Below are the code and all the weights of a small trained network. Each question names an input and a target symbol and asks about switching units off, where a switched-off unit gives its printed mean instead of its output.

import numpy as np


def w(rows, s, z=0):
    codes = np.array(rows[::2]) - 128.0
    scale = np.full(codes.shape[1], s)
    scale[-1] = z or s
    return codes * scale


def norm(h):
    return h / np.sqrt((h * h).mean(-1, keepdims=True) + 1e-5)


def f(y):
    return y / 2 * (1 + np.tanh(0.7978845608 * (y + 0.044715 * y**3)))


def softmax(a):
    e = np.exp(a - a.max(-1, keepdims=True))
    return e / e.sum(-1, keepdims=True)


def log_softmax(a):
    a = a - a.max(-1, keepdims=True)
    return a - np.log(np.exp(a).sum(-1, keepdims=True))


def net(x, mask):
    ids = ['αβδθμσφψ'.index(c) for c in x.split()]
    T = len(ids)
    res = E[ids] + P[:T]
    u = 0
    for l in range(2):
        r = norm(res)
        for j in range(2):
            rows = slice(4 * j, 4 * j + 4)
            q, k, v = (r @ M[l][rows].T for M in (Q, K, V))
            z = softmax(np.where(np.tri(T) > 0, q @ k.T / 4**0.5, -1e9)) @ v
            o = O[l][rows]
            res = res + np.where(mask[u + j], z, o[:, -1]) @ o[:, :-1]
        u += 2
        y = f(norm(res) @ A[l][:, :-1].T + A[l][:, -1])
        res = res + np.where(mask[u : u + 4], y, B[l][:, -1]) @ B[l][:, :-1]
        u += 4
    return log_softmax(norm(res)[-1] @ U[:, :-1].T + U[:, -1])


Q, K, V, O, A, B = {}, {}, {}, {}, {}, {}
E = w([
[71,147,120,96,198,178,66],'α',
[172,210,150,49,142,126,209],'β',
[87,157,200,106,127,199,115],'δ',
[137,174,139,84,205,122,81],'θ',
[54,144,98,90,213,124,188],'μ',
[148,138,57,72,153,196,144],'σ',
[94,240,104,255,134,132,121],'φ',
[112,97,103,129,116,55,147],'ψ',
],0.022)
P = w([
[43,235,78,70,3,10,3],'0',
[88,167,94,139,51,24,57],'1',
[107,138,93,187,66,84,102],'2',
[116,122,113,219,91,143,149],'3',
[140,127,125,248,120,195,184],'4',
[140,137,135,238,145,209,207],'5',
],0.0054)
Q[0] = w([
[140,151,152,84,168,116,140],'L0H1',
[140,75,232,160,73,122,147],'L0H1',
[115,119,130,92,175,105,6],'L0H1',
[78,199,100,114,251,255,64],'L0H1',
[161,147,192,168,30,27,208],'L0H2',
[208,60,78,90,22,100,107],'L0H2',
[160,117,178,37,92,239,100],'L0H2',
[206,58,62,98,114,85,138],'L0H2',
],0.012)
K[0] = w([
[145,68,102,105,139,124,165],'L0H1',
[91,94,165,109,120,117,17],'L0H1',
[134,161,91,72,182,131,118],'L0H1',
[124,147,126,110,185,213,246],'L0H1',
[172,200,144,201,49,53,92],'L0H2',
[157,74,76,100,107,113,36],'L0H2',
[225,123,140,64,126,192,152],'L0H2',
[151,88,44,108,108,123,50],'L0H2',
],0.013)
V[0] = w([
[182,103,172,96,161,191,18],'L0H1',
[66,72,190,198,255,64,101],'L0H1',
[94,175,207,29,55,120,197],'L0H1',
[45,123,66,215,95,187,134],'L0H1',
[204,138,117,167,121,143,140],'L0H2',
[147,133,3,212,113,126,180],'L0H2',
[178,75,90,77,213,161,171],'L0H2',
[113,166,145,167,184,126,189],'L0H2',
],0.0078)
O[0] = w([
[112,178,118,58,156,186,53,58],'L0H1',
[102,132,132,68,88,13,89,23],'L0H1',
[83,16,172,225,132,185,133,255],'L0H1',
[58,123,42,162,127,103,52,92],'L0H1',
[65,223,163,73,201,107,134,97],'L0H2',
[87,151,106,171,228,101,127,113],'L0H2',
[97,86,138,136,166,137,182,121],'L0H2',
[127,116,133,133,134,1,147,186],'L0H2',
],0.0084,0.0069)
A[0] = w([
[123,81,65,102,120,146,143,3],'L0N1',
[71,86,54,93,211,70,48,176],'L0N2',
[86,113,22,16,125,129,52,64],'L0N3',
[141,112,44,143,209,193,2,213],'L0N4',
],0.0093,0.0028)
B[0] = w([
[98,223,163,128,184,59,117,115],'L0N1',
[114,104,81,37,4,111,118,207],'L0N2',
[119,161,55,91,45,199,17,166],'L0N3',
[150,143,31,155,109,180,221,253],'L0N4',
],0.012,0.0049)
Q[1] = w([
[136,110,98,100,108,167,27],'L1H1',
[87,124,86,128,114,90,57],'L1H1',
[215,159,139,103,128,189,17],'L1H1',
[109,156,95,202,165,150,131],'L1H1',
[63,40,92,166,198,143,130],'L1H2',
[95,81,30,120,90,113,34],'L1H2',
[112,144,209,154,114,86,253],'L1H2',
[157,164,81,210,140,74,125],'L1H2',
],0.014)
K[1] = w([
[139,154,111,135,36,127,52],'L1H1',
[134,179,108,73,42,99,104],'L1H1',
[182,155,144,167,79,131,17],'L1H1',
[184,143,73,143,135,166,181],'L1H1',
[145,116,45,127,128,134,187],'L1H2',
[153,140,86,81,56,101,110],'L1H2',
[72,107,163,168,227,117,165],'L1H2',
[162,253,124,124,186,66,157],'L1H2',
],0.015)
V[1] = w([
[159,196,170,159,126,76,140],'L1H1',
[162,47,178,108,42,92,142],'L1H1',
[185,237,83,111,90,108,149],'L1H1',
[112,127,129,60,123,202,164],'L1H1',
[97,132,86,190,231,104,71],'L1H2',
[254,102,151,120,241,101,110],'L1H2',
[199,180,208,132,115,38,182],'L1H2',
[102,96,245,204,155,138,71],'L1H2',
],0.0094)
O[1] = w([
[82,107,84,172,145,166,151,64],'L1H1',
[45,227,49,147,189,106,143,161],'L1H1',
[154,42,188,247,143,180,141,116],'L1H1',
[189,103,126,166,117,16,132,254],'L1H1',
[114,234,115,162,81,128,57,33],'L1H2',
[197,144,57,75,2,158,115,10],'L1H2',
[156,138,62,137,170,207,137,58],'L1H2',
[14,100,102,152,52,142,35,90],'L1H2',
],0.0084,0.0044)
A[1] = w([
[62,96,59,154,147,149,125,61],'L1N1',
[186,75,26,176,170,141,129,88],'L1N2',
[115,171,137,88,121,169,193,55],'L1N3',
[59,6,173,151,117,203,44,3],'L1N4',
],0.012,0.0025)
B[1] = w([
[175,115,156,102,117,79,116,180],'L1N1',
[59,118,175,130,111,146,210,225],'L1N2',
[135,140,93,108,160,134,62,179],'L1N3',
[3,48,209,142,144,145,52,253],'L1N4',
],0.017,0.0069)
U = w([
[88,196,228,106,55,105,179,2],'α',
[254,110,220,125,153,87,89,200],'β',
[59,72,219,137,158,143,67,205],'δ',
[142,92,105,149,219,220,207,170],'θ',
[98,68,85,78,171,5,160,110],'μ',
[122,89,30,118,55,158,96,149],'σ',
[142,189,114,246,159,118,83,183],'φ',
[100,205,158,77,216,145,108,91],'ψ',
],0.0074,0.004)

Each question gives the input, a string of symbols that net reads in full, and the target symbol t.
The units are the heads (4 rows each of Q, K, V and O) and the neurons (one row each of A and B). Each row of codes is followed by its name. A weight is (code - 128) times the scale printed after its matrix; where a second scale follows, it is the last column's (O, A, B and U).
mask holds one flag per unit, layer by layer, with each layer's heads first. A switched-off unit (its flag False) gives its mean, the last column of its rows in O or B, instead of its output. The means were averaged over made-up inputs and are rounded, as every weight is.
A unit's drop is (log p(t) with every unit on - log p(t) with that unit switched off) / (log p(t) with every unit on - log p(t) with every unit switched off).
The circuit of an input: a set's keep is (log p(t) with only the set's units on - log p(t) with every unit switched off) / (log p(t) with every unit on - log p(t) with every unit switched off). Starting from all 12 units, units are removed one at a time, each time the one whose removal leaves the highest keep (on an exact tie, the one counted first), for as long as the keep stays at least 0.8.
units of the circuit, in order: the units of the circuit, biggest drop first
unit that matters most: the unit with the biggest drop
top k neurons: the k neurons with the biggest drops, biggest first
k most important neurons of layer l: the k neurons of layer l with the biggest drops, biggest first
heads that matter: for each layer, one digit per head in row order, 1 if its drop is at least 0.15 and else 0, layers parted by /
drop when u is switched off: that unit's drop, to one decimal
input θ δ β ψ, target μ: 2 most important neurons of layer 0	L0N4, L0N2
input β β φ β ψ, target μ: units of the circuit, in order	L0H1
input β φ β, target φ: top 2 neurons	L1N4, L1N2
input β σ β μ β, target ψ: top 2 neurons	L0N4, L1N3
input β σ δ β, target β: top 2 neurons	L1N2, L1N4
input β ψ σ β α β, target α: heads that matter	10 / 01
input θ β θ δ δ β, target σ: heads that matter	10 / 11
input μ φ μ ψ θ, target μ: 2 most important neurons of layer 0	L0N2, L0N4
input β β σ σ α β, target β: units of the circuit, in order	L1H1, L1N2
input β β β α δ β, target α: units of the circuit, in order	L1H2, L1N4
input ψ σ ψ, target β: heads that matter	01 / 11
input β θ α β, target σ: 3 most important neurons of layer 1	L1N4, L1N3, L1N2
input σ α β, target θ: heads that matter	00 / 01
input θ β ψ β β ψ, target θ: units of the circuit, in order	L1H2
input β φ σ β, target φ: 2 most important neurons of layer 1	L1N4, L1N2
input θ β δ β, target δ: top 2 neurons	L0N4, L0N2
input δ φ μ σ α, target θ: top 2 neurons	L0N4, L1N4
input μ α θ, target μ: top 2 neurons	L1N4, L0N2
input α ψ θ, target β: drop when L0H1 is switched off	0.8
input ψ δ σ α, target θ: drop when L0N4 is switched off	0.2
input θ μ μ, target μ: drop when L1N4 is switched off	0.1
input θ σ β, target θ: unit that matters most	L0H1
input ψ φ α α α, target σ: drop when L0H1 is switched off	1.0
